Here is a tiny trained network, its code and every weight. The questions are about switching its units off for an input and a target symbol, where a switched-off unit gives its printed mean instead of its output.

import numpy as np


def w(rows, s, z=0):
    codes = np.array(rows[::2]) - 128.0
    scale = np.full(codes.shape[1], s)
    scale[-1] = z or s
    return codes * scale


def norm(h):
    return h / np.sqrt((h * h).mean(-1, keepdims=True) + 1e-5)


def f(y):
    return np.maximum(y, 0)


def softmax(a):
    e = np.exp(a - a.max(-1, keepdims=True))
    return e / e.sum(-1, keepdims=True)


def log_softmax(a):
    a = a - a.max(-1, keepdims=True)
    return a - np.log(np.exp(a).sum(-1, keepdims=True))


def net(x, mask):
    ids = ['αβγδεμξπσ'.index(c) for c in x.split()]
    T = len(ids)
    res = E[ids] + P[:T]
    u = 0
    for l in range(2):
        r = norm(res)
        for j in range(3):
            rows = slice(2 * j, 2 * j + 2)
            q, k, v = (r @ M[l][rows].T for M in (Q, K, V))
            z = softmax(np.where(np.tri(T) > 0, q @ k.T / 2**0.5, -1e9)) @ v
            o = O[l][rows]
            res = res + np.where(mask[u + j], z, o[:, -1]) @ o[:, :-1]
        u += 3
        y = f(norm(res) @ A[l][:, :-1].T + A[l][:, -1])
        res = res + np.where(mask[u : u + 4], y, B[l][:, -1]) @ B[l][:, :-1]
        u += 4
    return log_softmax(norm(res)[-1] @ U[:, :-1].T + U[:, -1])


Q, K, V, O, A, B = {}, {}, {}, {}, {}, {}
E = w([
[219,123,15],'α',
[108,108,110],'β',
[79,111,112],'γ',
[208,105,127],'δ',
[119,172,137],'ε',
[55,35,160],'μ',
[56,251,113],'ξ',
[30,122,145],'π',
[66,77,109],'σ',
],0.018)
P = w([
[137,167,240],'0',
[123,1,103],'1',
[176,167,65],'2',
[175,156,73],'3',
[174,171,99],'4',
[115,124,119],'5',
[126,111,92],'6',
[131,116,92],'7',
[131,174,152],'8',
],0.006)
Q[0] = w([
[153,212,43],'L0H1',
[254,189,225],'L0H1',
[51,141,133],'L0H2',
[87,115,26],'L0H2',
[123,94,169],'L0H3',
[70,125,160],'L0H3',
],0.0076)
K[0] = w([
[145,42,102],'L0H1',
[204,122,36],'L0H1',
[127,132,146],'L0H2',
[89,178,5],'L0H2',
[165,115,142],'L0H3',
[114,255,102],'L0H3',
],0.0088)
V[0] = w([
[63,173,127],'L0H1',
[157,139,52],'L0H1',
[132,117,57],'L0H2',
[151,122,160],'L0H2',
[118,97,148],'L0H3',
[148,132,4],'L0H3',
],0.013)
O[0] = w([
[125,123,73,124],'L0H1',
[143,94,3,5],'L0H1',
[1,116,107,185],'L0H2',
[171,75,81,95],'L0H2',
[80,95,145,206],'L0H3',
[143,109,108,94],'L0H3',
],0.008,0.0026)
A[0] = w([
[85,73,171,251],'L0N1',
[160,136,124,152],'L0N2',
[127,3,118,133],'L0N3',
[133,197,121,211],'L0N4',
],0.011,0.0024)
B[0] = w([
[103,153,2,255],'L0N1',
[119,243,41,147],'L0N2',
[108,250,122,233],'L0N3',
[93,226,52,160],'L0N4',
],0.0073)
Q[1] = w([
[245,189,119],'L1H1',
[182,150,165],'L1H1',
[186,103,162],'L1H2',
[147,115,149],'L1H2',
[61,86,133],'L1H3',
[26,138,123],'L1H3',
],0.013)
K[1] = w([
[173,115,1],'L1H1',
[77,157,88],'L1H1',
[117,189,54],'L1H2',
[222,173,126],'L1H2',
[141,127,199],'L1H3',
[94,152,196],'L1H3',
],0.016)
V[1] = w([
[235,65,169],'L1H1',
[88,84,53],'L1H1',
[179,199,47],'L1H2',
[140,174,255],'L1H2',
[140,81,83],'L1H3',
[152,252,149],'L1H3',
],0.011)
O[1] = w([
[127,58,98,6],'L1H1',
[71,254,43,90],'L1H1',
[124,192,150,47],'L1H2',
[50,138,187,141],'L1H2',
[120,144,78,54],'L1H3',
[203,138,198,254],'L1H3',
],0.011,0.0036)
A[1] = w([
[203,212,135,2],'L1N1',
[110,9,236,150],'L1N2',
[113,112,151,32],'L1N3',
[107,145,120,114],'L1N4',
],0.013,0.0031)
B[1] = w([
[64,129,167,188],'L1N1',
[158,147,86,255],'L1N2',
[2,143,103,138],'L1N3',
[117,219,157,149],'L1N4',
],0.0091,0.0086)
U = w([
[142,168,60,212],'α',
[138,32,97,162],'β',
[132,78,189,123],'γ',
[210,101,163,253],'δ',
[104,144,214,61],'ε',
[4,58,167,86],'μ',
[118,171,192,148],'ξ',
[106,135,142,14],'π',
[130,148,150,93],'σ',
],0.012,0.003)

Each question gives the input, a string of symbols that net reads in full, and the target symbol t.
The units are the heads (2 rows each of Q, K, V and O) and the neurons (one row each of A and B). Each row of codes is followed by its name. A weight is (code - 128) times the scale printed after its matrix; where a second scale follows, it is the last column's (O, A, B and U).
mask holds one flag per unit, layer by layer, with each layer's heads first. A switched-off unit (its flag False) gives its mean, the last column of its rows in O or B, instead of its output. The means were averaged over made-up inputs and are rounded, as every weight is.
A unit's drop is (log p(t) with every unit on - log p(t) with that unit switched off) / (log p(t) with every unit on - log p(t) with every unit switched off).
The circuit of an input: a set's keep is (log p(t) with only the set's units on - log p(t) with every unit switched off) / (log p(t) with every unit on - log p(t) with every unit switched off). Starting from the 12 units with the biggest drops (on a tie, the unit counted first), units are removed one at a time, each time the one whose removal leaves the highest keep (on an exact tie, the one counted first), for as long as the keep stays at least 0.8.
circuit, biggest first: the units of the circuit, biggest drop first
unit that matters most: the unit with the biggest drop
k most important neurons: the k neurons with the biggest drops, biggest first
heads that matter: for each layer, one digit per head in row order, 1 if its drop is at least 0.15 and else 0, layers parted by /
drop when u is switched off: that unit's drop, to one decimal
input α μ δ μ μ δ π δ μ, target α: circuit, biggest first : L0N1, L1H2
input δ μ γ σ μ β, target β: heads that matter : 000 / 100
input ξ γ μ μ, target ξ: heads that matter : 000 / 001
input δ μ μ μ σ, target β: circuit, biggest first : L0N1, L1H1
input δ π δ γ, target β: circuit, biggest first : L1H1, L0N1
input δ μ μ μ β α μ β γ, target β: 2 most important neurons : L0N1, L0N3
input ε δ δ μ μ δ μ β μ, target δ: circuit, biggest first : L0N1, L1H3, L1H2
input γ μ μ δ μ μ μ μ μ, target ξ: circuit, biggest first : L1H1, L0H1
input δ ξ μ δ σ μ β π, target β: most important neuron : L0N1
input μ μ π, target μ: circuit, biggest first : L0H1, L1H2, L0N3
input ε β ε μ γ δ μ δ β, target δ: heads that matter : 010 / 100
input ε μ ξ δ δ ξ δ σ β, target δ: 2 most important neurons : L0N1, L0N3
input δ δ ξ δ β, target β: 2 most important neurons : L0N3, L0N4
input δ μ α μ, target β: unit that matters most : L0N1
input μ δ β π, target μ: heads that matter : 110 / 010
input α ξ μ, target α: heads that matter : 100 / 000
input ε μ σ δ δ γ, target δ: drop when L0N2 is switched off : 0.0
input μ γ σ, target μ: drop when L0H1 is switched off : 0.8
input μ α α ε μ μ ε γ, target μ: drop when L0H1 is switched off : 1.2
input δ μ δ ξ μ, target β: unit that matters most : L1H1
